Each row of numbers stands for one object and depends on some of the facts below. Use the named rows to name the rest.

Some objects and their rows:
fevon: [-22  14  22 -27  -4  -4   3   3 -15  -9   9 -15  -7   4  -6 -26 -19   0
 -16  -2   4  -5 -36  25  -3 -32 -27   4  -7  10  49 -28 -25 -11  20   8
  35   8  18  -2  -3]
dabin: [-16  18  12 -21   1 -10  -8  11 -21  -9   9 -21   6  -4  10 -32   5  13
 -28 -20 -16  10 -45  14   2 -31 -38  -4 -10   9  39 -31 -25 -16  17   7
  22  20   5 -13  -2]
lomi: [-27  24  13 -35   2  -4   3   6 -20   1  24  -6  16   5  -6 -30 -16  -5
 -19 -21   1  -1 -25   9  -2 -45  -8 -14 -22  11  30 -24 -16 -16  10   2
  29   8  11   1  -8]
gurik: [-28  20  14 -34   1  -7   4   6 -17  -1  22  -5  11   3  -7 -28 -17  -5
 -18 -17   1  -3 -25  12   0 -42 -11 -11 -21   9  34 -26 -16 -16  12   4
  31   8  14   2  -5]
fosik: [-18  21  20 -31  -4   2   0   2 -19  -4  12 -16   4   8  -5 -29 -17   1
 -17  -8   4  -3 -36  22  -5 -36 -23  -1  -8  12  41 -24 -24 -10  17   5
  31   8  13  -2  -7]
maklu: [-31  14  16 -32   1 -12   6   7 -13  -4  18  -4   1   0  -9 -26 -19  -5
 -17 -11   2  -5 -25  16   1 -39 -16  -7 -21   7  41 -29 -18 -16  15   7
  34   8  19   2  -2]
biplak: [-28  12  12 -37   1 -13   4   9 -10   2  21   5   7  -5 -10 -27 -16  -3
 -17 -20  -5  -4 -21  16   1 -39 -17 -17 -26   2  32 -29 -13 -16  12  10
  30   9  17   6   2]
bubrem: [-28  10  13 -35  -2 -12   2   8 -10  -3  16   3   0  -3 -10 -24 -18  -1
 -19 -16  -1  -4 -23  17   2 -34 -23 -14 -21  -1  36 -28 -17 -15  13  10
  31  10  18   6   1]
gitro: [-34  13  15 -32   2 -14   7   7 -13  -3  21  -1   2  -1 -10 -26 -19  -6
 -17 -12   1  -5 -23  15   2 -39 -14  -9 -23   6  40 -30 -16 -17  15   8
  35   8  19   3  -1]
gastuk: [-21   6   6 -28  -9  -1  -1   7  -6   3  16  15 -13   7 -14 -17 -21  -3
 -20 -28 -19   7 -25  17  -2 -51 -23  -7 -25  11  43 -24  -2  -8   3  12
  29  11  27  -6 -10]
kasera: [-24  13  14 -37  -2  -9   1   8 -11   0  17   1   5  -3 -10 -26 -16   0
 -18 -18  -3  -4 -25  19  -1 -35 -22 -13 -20   2  33 -27 -17 -14  13  10
  30   9  16   5   1]
fone: [-26  -8  11 -50 -22  27 -34  -4 -95 -59  47  51 -23   5  16  -4 -37 -44
 -14 -43  45 -27  33 -51  75 -59 -70   0 -47 -57  61   4 -34 -33  25  15
  65  68  -2  33   8]
figrasa: [-46   4  13 -32   6 -29  12  12  -5  -4  25  12  -6 -10 -15 -22 -22 -10
 -16 -12  -1 -10 -13  13   8 -39 -11 -12 -34  -1  42 -37 -12 -22  16  12
  39   9  27   8   6]
tritrir: [-41   3   9 -37   2 -27   7  13  -4  -1  24  18  -1 -12 -15 -22 -19  -8
 -20 -20  -3  -7 -10  11   9 -37 -15 -21 -36  -6  34 -34 -10 -21  12  13
  34  10  24  11   7]
tadi: [-28  11  13 -38  -2 -13   4   9  -9  -4  15   3  -1  -4 -10 -26 -17  -2
 -18 -16  -1  -2 -23  18   1 -34 -26 -17 -21  -3  36 -25 -17 -13  13  12
  30   8  18   7   2]
vigrer: [-32  13  17 -31   1 -13   6   7 -13  -4  19  -3   0  -1 -10 -26 -19  -5
 -17 -11   2  -6 -24  17   1 -39 -16  -7 -21   6  41 -31 -17 -16  16   8
  35   8  19   2  -1]
klopla: [-29  10   8 -22   5 -24  -3  16 -15  -8  15  -7   3 -12   6 -29   3   7
 -27 -22 -18   6 -33  10   9 -32 -32 -10 -22   2  38 -36 -19 -21  16  10
  24  20  12  -7   4]
sestel: [-43 -14  18 -29  -1 -36  11  12   8 -11  10  16 -32 -19 -19 -16 -24  -3
 -14   0  -2 -15 -17  31   9 -22 -35  -3 -26 -12  56 -44 -17 -19  24  24
  44  10  37  10  19]
drisabe: [-32  14  16 -32   1 -13   6   7 -13  -4  20  -2   2   0  -9 -26 -19  -6
 -17 -12   1  -5 -24  16   1 -39 -14  -8 -22   6  40 -30 -17 -16  15   7
  35   8  18   2  -2]

Some facts about the objects:
(baflus, Δ, fosik); (bebul, Δ, skufu); (biplak, Δ, belar); (bostafen, Δ, mapu)
(braskel, Δ, mapu); (brasumik, Δ, grupek); (breklunik, Δ, skoflon); (brimon, Δ, noklek)
(bubrem, Δ, dredom); (burirar, Δ, gostal); (dabin, Δ, mapu); (dagron, Δ, gade)
(dodel, Δ, grebos); (drata, Δ, mapu); (drebru, Δ, kestorem); (dredoplak, Δ, mapu)
(drezufos, Δ, fone); (drifadre, Δ, saflun); (feflom, Δ, saflun); (flerim, Δ, ladisuk)
(flugruk, Δ, fleko); (fluto, Δ, fulil); (fustu, Δ, mapu); (gade, Δ, ladisuk)
(galir, Δ, skoflon); (gasil, Δ, brasumik); (gastuk, Δ, saflun); (gizo, Δ, retom)
(grabak, Δ, fosik); (grebos, Δ, mapu); (grilil, Δ, zimur); (grupek, Δ, raplu)
(guflur, Δ, brimon); (gutun, Δ, grudon); (kadri, Δ, drubas); (karok, Δ, drutrol)
(kasera, Δ, flatrizus); (kivu, Δ, kestorem); (klaki, Δ, kofer); (klopla, Δ, mapu)
(ladisuk, Δ, dosir); (lafo, Δ, saflun); (maplil, Δ, revadas); (megri, Δ, fivoku)
(meska, Δ, grupek); (mobropel, Δ, saflun); (pepil, Δ, drubas); (piri, Δ, daskom)
(plasa, Δ, dregelon); (ploroge, Δ, daso); (plunik, Δ, klidosim); (pluskin, Δ, puplu)
(ponel, Δ, trosu); (rapu, Δ, plepe); (saflun, Δ, zimur); (sama, Δ, vigrer)
(sestel, Δ, rapu); (sibrevo, Δ, dresu); (skeske, Δ, flaskek); (skoflom, Δ, mapu)
(stakles, Δ, puplu); (tadi, Δ, vupar); (tegrem, Δ, flaskek); (teron, Δ, saflun)
(tribo, Δ, ladisuk); (tritrir, Δ, fifladro); (troflan, Δ, flatrizus); (tuze, Δ, ladisuk)
(vara, Δ, vupar); (vibrun, Δ, raplu); (viklo, Δ, daskom); (vofa, Δ, kestorem)
(vupar, Δ, ladisuk); (vuti, Δ, ladisuk); (zadre, Δ, ladisuk); (zakes, Δ, fepostul)
(zimur, Δ, revadas); (zudri, Δ, lugretas); (bebul, Ψ, klopla); (beklapor, Ψ, lomi)
(beklapor, Ψ, folar); (beklapor, Ψ, gurik); (bigo, Ψ, lomi); (bigo, Ψ, maplil)
(bigo, Ψ, gurik); (biplak, Ψ, fedum); (biplak, Ψ, vabar); (bostafen, Ψ, drilom)
(braskel, Ψ, sestel); (braskel, Ψ, viklo); (brimon, Ψ, sitrus); (brital, Ψ, ponel)
(brital, Ψ, sama); (brital, Ψ, flerim); (brofek, Ψ, skeske); (burirar, Ψ, fulil)
(burirar, Ψ, stelar); (dabin, Ψ, dredoplak); (dabin, Ψ, dagron); (dagron, Ψ, ponel)
(daso, Ψ, vigrer); (daso, Ψ, tobral); (daso, Ψ, baflus); (dosir, Ψ, dretrus)
(dosir, Ψ, biplak); (drebru, Ψ, sestel); (dredom, Ψ, grebos); (drezufos, Ψ, guflur)
(drifadre, Ψ, fone); (drisabe, Ψ, fluzipem); (drisabe, Ψ, dredoplak); (droklavas, Ψ, drebru)
(drubas, Ψ, guflur); (drutrol, Ψ, vofa); (drutrol, Ψ, vofliska); (feflom, Ψ, vigrer)
(fevon, Ψ, braskel); (fevon, Ψ, figrasa); (fivoku, Ψ, teron); (fivoku, Ψ, viklo)
(fivoku, Ψ, galir); (fivoku, Ψ, sitrus); (fleklumon, Ψ, maplil); (fleko, Ψ, baflus)
(fleko, Ψ, fluzipem); (flerim, Ψ, vibrun); (flerim, Ψ, figrasa); (flimak, Ψ, gurik)
(fluto, Ψ, ponel); (fluzipem, Ψ, galir); (fluzipem, Ψ, grebos); (folar, Ψ, skade)
(fosik, Ψ, sama); (fulil, Ψ, guflur); (fulil, Ψ, karok); (galir, Ψ, plufon)
(galir, Ψ, karok); (gasil, Ψ, dredoplak); (gastuk, Ψ, ponel); (gastuk, Ψ, gasil)
(gastuk, Ψ, skade); (gitro, Ψ, revadas); (gitro, Ψ, zatraflen); (gizo, Ψ, vofa)
(gizo, Ψ, tritrir); (gostal, Ψ, fulil); (graplosek, Ψ, fivoku); (grastul, Ψ, lomi)
(grebos, Ψ, maklu); (grestas, Ψ, bebul); (gritigra, Ψ, drubas); (grupek, Ψ, grestas)
(grupek, Ψ, zudri); (grupek, Ψ, keris); (grupek, Ψ, fustu); (grupek, Ψ, flerim)
(gurik, Ψ, dredoplak); (kadri, Ψ, rapus); (kadri, Ψ, vigrer); (kadri, Ψ, braskel)
(kadri, Ψ, karok); (kadri, Ψ, drezufos); (kasera, Ψ, folar); (keris, Ψ, fulil)
(keris, Ψ, gasil); (kivu, Ψ, fluzipem); (klopla, Ψ, grebos); (klusku, Ψ, dretrus)
(klusku, Ψ, viklo); (klusku, Ψ, maplil); (kofer, Ψ, sestel); (ladisuk, Ψ, stakles)
(lomi, Ψ, drilom); (lugretas, Ψ, viklo); (maklu, Ψ, galir); (maplil, Ψ, tribo)
(mapu, Ψ, fefloflin); (mapu, Ψ, keris); (mapu, Ψ, drisabe); (mobor, Ψ, galir)
(mobropel, Ψ, mapu); (mufa, Ψ, kadri); (mufa, Ψ, mobropel); (neflalon, Ψ, teron)
(neflalon, Ψ, sitrus); (neflalon, Ψ, skeske); (pinor, Ψ, guflur); (pinor, Ψ, vigrer)
(plufon, Ψ, keris); (plunik, Ψ, ponel); (pluskin, Ψ, fustu); (pluskin, Ψ, gitro)
(pluskin, Ψ, skade); (ponel, Ψ, keris); (rapus, Ψ, maklu); (rapus, Ψ, teron)
(revadas, Ψ, drubas); (sama, Ψ, gastuk); (sama, Ψ, gitro); (skade, Ψ, karok)
(skeske, Ψ, ponel); (skoflom, Ψ, fulil); (skoflom, Ψ, pinor); (skudrokul, Ψ, kivu)
(skuplis, Ψ, gastuk); (skuplis, Ψ, kasera); (suskol, Ψ, plunik); (suskol, Ψ, rapus)
(tatrar, Ψ, drutrol); (tegrem, Ψ, zudri); (tegrem, Ψ, pluskin); (teron, Ψ, fulil)
(teron, Ψ, ponel); (tribo, Ψ, klidosim); (trufadin, Ψ, drebru); (tuze, Ψ, lugretas)
(vabar, Ψ, gasil); (vara, Ψ, grestas); (vara, Ψ, kadri); (vibrun, Ψ, drisabe)
(vigrer, Ψ, ponel); (viklo, Ψ, dredoplak); (vupar, Ψ, vofa); (vuti, Ψ, maklu)
(vuti, Ψ, grebos); (vutire, Ψ, klaki); (zadre, Ψ, keris); (zadre, Ψ, gasil)
(zadre, Ψ, karok); (zaklok, Ψ, plufon); (zimur, Ψ, kasera); (zimur, Ψ, dagron)
(zudri, Ψ, bebul); (zudri, Ψ, kasera); (zudri, Ψ, skeske)

Name these rows:
No name comes twice in this set of rows, the named rows included.
[-25   9  11 -35  -4  -9  -1   8  -8   0  16   7  -3  -2 -12 -21 -18  -1
 -20 -19  -4  -3 -23  18   1 -36 -25 -13 -22   0  36 -27 -15 -14  11  12
  30  10  20   5  -1]  grilil
[ -9  11  12 -25 -14  11  -5   2 -11   0   7   0 -14  14 -10 -19 -19   3
 -19 -22 -17  10 -37  24  -7 -47 -32   2 -11  16  47 -20  -9  -2   5  11
  28  11  23 -11 -15]  feflom
[-33  25   8 -51   4 -14  17  13 -13  -9  16   0   9  -2   0 -38 -18 -13
 -13 -23  -7  13 -28   8  -9 -51 -22 -36 -28  -2  31 -10  -9  -4   9  16
  22   1   8   5   0]  tribo
[-11  -2  21 -38 -18   1  10   2 -19   7   7 -11  14   6 -10 -40 -16  25
  -5 -13  -2   3 -31  30  -7 -25 -29 -12  -4  -2  34 -17 -32 -16  17   7
  36  21  19   6  -9]  grupek
[-22  18  11 -40  -1  -6  -1   8 -14   4  21   2  14  -1  -9 -28 -15  -2
 -19 -24  -4  -2 -23  15  -2 -40 -16 -18 -23   4  26 -25 -14 -15  10   7
  27   8  13   5  -2]  maplil
[ 10  -4  10 -43 -42  64 -49 -13 -98 -57  28  40 -36  27  20   1 -35 -31
 -16 -52  29  -8   8 -38  60 -65 -93  16 -24 -42  69  20 -32 -13  16  16
  55  71  -4  15 -12]  drifadre
[-23   4   5 -28 -10  -3  -2   7  -5   1  15  16 -16   7 -15 -15 -21  -3
 -21 -27 -16   7 -23  16   1 -49 -24  -8 -26   8  44 -24  -3  -9   2  12
  29  12  28  -5 -11]  lafo
[-17  15  13 -20   1 -12  -7  12 -19 -10   8 -20   3  -5  10 -31   4  13
 -27 -18 -16   9 -45  15   4 -30 -39  -2 -10   7  41 -32 -25 -16  18   8
  22  20   7 -12  -1]  skoflom
[-13  18  19 -35  -6   3  -3   3 -15  -2  10 -12   5   3  -6 -29 -15   5
 -17 -12  -1  -2 -36  25  -7 -33 -30  -6  -8   7  37 -23 -22  -9  15   8
  28   9  12   1  -3]  tegrem
[-40   5   3 -25  10 -36   1  21 -10  -5  23   6   5 -19   2 -27   1   2
 -28 -27 -20   5 -21   3  15 -36 -23 -18 -36  -2  34 -41 -12 -27  14  11
  26  21  15  -2   9]  dredoplak

The same objects again, as new rows of numbers:
Some objects and their rows:
klidosim: [ 16   4  11  -1   1   5  14  12  10   9 -26  19 -15 -14 -23]
mobor: [-6  2 -3  9 -8 -5 -4  1 -7 -3  4 -1  5  7  6]
vuti: [ -9   9 -14  14   0 -10  13  -3   5   4  20   0  -1  12  23]
flerim: [ -3   3 -12   5   7  -8  17  -4  12   7  15   0  -7   4  16]
gritigra: [-8 -1 -2  4 -6 -6 -4 -2 -9 -2  9 -1  8  4  5]
dregelon: [ -2  -4   2   1   3  -3  -1   2  -1   2  -3   2   2  -2 -11]
brimon: [-6  2 -5  9 -9 -5 -3  2 -8 -3  2  0  5  7  3]
plasa: [ 2 -1 -2 -8 -2  0  3  0  0 -3 -2 -2 -2  0  1]
drisabe: [ 1 -4 -1  0 -2 -2  1 -1 -1  2  1 -1  1 -2 -3]
drebru: [  8 -24  23  -4  18  -3  -9  14  19 -35  -1   0  -3  28  24]
vofliska: [  6  -8   1 -11   6   0   5  -3   6   4  -5  -2  -3  -9 -12]
vibrun: [  4   7   2  -1   1  -7  -2   2   4  -9  -1 -13   7 -27  18]
troflan: [ 5 -2 -9 -8 -1  3  3  0 -1 -6  1  0 -1 -1 -1]
pinor: [-1 -6 -2 -1 -1 -4  0 -3 -2  1  3 -3  3 -3 -2]
burirar: [-4  0 -5  1 -9 -4 -1 -1 -8 -5  6 -3  4  6 10]
kofer: [-12 -11   7  10  15  -5 -13  19  -4 -21  -5   3  -6  17  10]
ploroge: [ 3 -2 -3 -8 -2  0  3 -1  0 -2 -2 -2 -2  0  2]
drifadre: [-36  41   4  -4  -9  12 -36 -44  34 -51   1  -1 -27  12 -44]
lugretas: [  1  -2   0  11  -1  -2   0   7   1   1 -11   4  -2   1  -9]

Name these rows:
No name comes twice in this set of rows, the named rows included.
[ -4   3  -5   3 -10  -3  -2   0  -8  -6   5  -2   4   7  11]  fluto
[ -9   0  -2  11  -4  -7  -5   3 -10   0   5   4  10   3  -7]  fosik
[-1 -3 -1 -6 -6 -5  2 -3 -3  2 -3 -7 -3  1  5]  galir
[-5  3 -1  6 -7 -5 -2  2 -8 -3  4  2  5  5  4]  skuplis
[ -5  -4   7   2   3  -7  -1   1  -2   7  -8   1   1  -1 -12]  skoflon
[  5  10   4  -3   3  -6  -2   4   5  -9  -4 -11   6 -26  17]  meska
[ -4  11   8   1  -7  -1   2   7 -10  -3   1  16   1   3   6]  flimak
[-3  4 -3 -1 -6 -1 -1  2 -5 -7  1  0  1  7  9]  gizo
[ -2   5 -10   3   5  -7  16  -4   9   7  14   1  -5   3  14]  dagron
[ -4  13 -13  21  -1  -7  14   6   9   1   7   5 -10  16  23]  tuze
[ -7  10 -13  13   0  -9  14  -1   6   4  16   2  -4  11  22]  zadre
[  5 -12   0  -8   7  -2   3  -1   5   2  -4  -4  -4  -8  -9]  figrasa
[ 0 -1  1 -9 -3 -3  4 -2 -1  0 -6 -5 -5  2  4]  breklunik
[-2 13 10  1 -7  0  3  9 -8 -3 -1 19 -1  3  4]  bigo
[ 0  0  3 -5 -2 -2  3  0 -3  1  1  5  1 -4 -2]  folar

